Below is a small trained network, with its code and all its weights. Each question gives an input and a class and asks what happens when units are switched off, that is, made to give their printed mean instead of their output.

import numpy as np


def w(rows, s, z=0):
    codes = np.array(rows[::2]) - 128.0
    scale = np.full(codes.shape[1], s)
    scale[-1] = z or s
    return codes * scale


def f(y):
    return np.maximum(y, 0)


def log_softmax(a):
    a = a - a.max(-1, keepdims=True)
    return a - np.log(np.exp(a).sum(-1, keepdims=True))


def net(x, mask):
    res = np.array(x, float).reshape(1, 4) / 4 @ E
    y = f(res @ A[0][:, :-1].T + A[0][:, -1])
    res = res + np.where(mask, y, B[0][:, -1]) @ B[0][:, :-1]
    return log_softmax(res[-1] @ U[:, :-1].T + U[:, -1])


A, B = {}, {}
E = w([
[174,11,115,95,155,59,128,171],'x0',
[126,223,151,165,183,15,117,195],'x1',
[174,138,219,63,85,237,83,194],'x2',
[127,119,58,127,61,105,41,216],'x3',
],0.011)
A[0] = w([
[84,113,45,175,143,86,143,66,24],'N0',
[107,33,90,123,80,190,140,61,24],'N1',
[85,123,38,157,23,119,59,158,18],'N2',
[84,128,158,138,154,139,143,65,34],'N3',
[151,4,142,109,173,87,117,114,50],'N4',
[115,99,168,144,142,130,164,79,77],'N5',
[75,200,110,179,77,176,112,64,3],'N6',
],0.013,0.004)
B[0] = w([
[170,124,211,111,85,171,55,160,249],'N0',
[134,169,179,169,153,44,59,143,246],'N1',
[164,133,138,132,207,174,195,63,218],'N2',
[200,127,75,122,184,157,124,113,190],'N3',
[134,156,2,151,108,175,148,175,230],'N4',
[125,161,156,153,136,172,199,91,190],'N5',
[130,98,11,167,90,115,141,215,215],'N6',
],0.013,0.014)
U = w([
[120,114,33,124,97,118,121,170,88],'0',
[160,142,133,119,214,163,165,61,97],'1',
[153,124,199,96,68,214,60,178,229],'2',
[102,190,134,149,209,2,75,161,207],'3',
[88,103,134,127,169,138,97,136,163],'4',
[104,105,149,58,35,85,134,94,2],'5',
],0.011,0.0037)

Each question gives the input, the list of numbers given to net, and the class t.
The units are the neurons (one row each of A and B). Each row of codes is followed by its name. A weight is (code - 128) times the scale printed after its matrix; where a second scale follows, it is the last column's (A, B and U).
mask holds one flag per neuron, in row order. A switched-off neuron (its flag False) gives its mean, the last column of its row in B, instead of its output. The means were averaged over made-up inputs and are rounded, as every weight is.
A unit's drop is (log p(t) with every unit on - log p(t) with that unit switched off) / (log p(t) with every unit on - log p(t) with every unit switched off).
The circuit of an input: a set's keep is (log p(t) with only the set's units on - log p(t) with every unit switched off) / (log p(t) with every unit on - log p(t) with every unit switched off). Starting from all 7 units, units are removed one at a time, each time the one whose removal leaves the highest keep (on an exact tie, the one counted first), for as long as the keep stays at least 0.8.
units of the circuit, in order: the units of the circuit, biggest drop first
top k neurons: the k neurons with the biggest drops, biggest first
drop when u is switched off: that unit's drop, to one decimal
input [7,5,-3,-7], class 0: units of the circuit, in order => [N4]
input [-1,-7,6,2], class 3: units of the circuit, in order => [N1, N0]
input [5,-3,2,6], class 1: top 2 neurons => [N2, N6]
input [-6,-3,2,2], class 0: top 2 neurons => [N6, N0]
input [-1,8,-8,5], class 2: top 2 neurons => [N0, N1]
input [-8,6,-5,-7], class 0: top 3 neurons => [N6, N2, N1]
input [-2,8,-8,-7], class 2: top 3 neurons => [N0, N2, N1]
input [-8,7,1,7], class 0: top 2 neurons => [N6, N1]
input [1,-5,3,-4], class 3: top 3 neurons => [N1, N0, N2]
input [7,-3,-7,-5], class 0: top 3 neurons => [N4, N2, N3]
input [7,-8,-5,-7], class 3: top 3 neurons => [N1, N2, N6]
input [-6,-8,-4,8], class 1: top 2 neurons => [N2, N4]
input [-7,3,-4,-7], class 0: drop when N2 is switched off => 0.4
input [-3,6,-2,-8], class 1: units of the circuit, in order => [N1]
input [0,1,-4,8], class 1: drop when N2 is switched off => 0.9
input [1,-8,0,-1], class 3: drop when N0 is switched off => 0.0
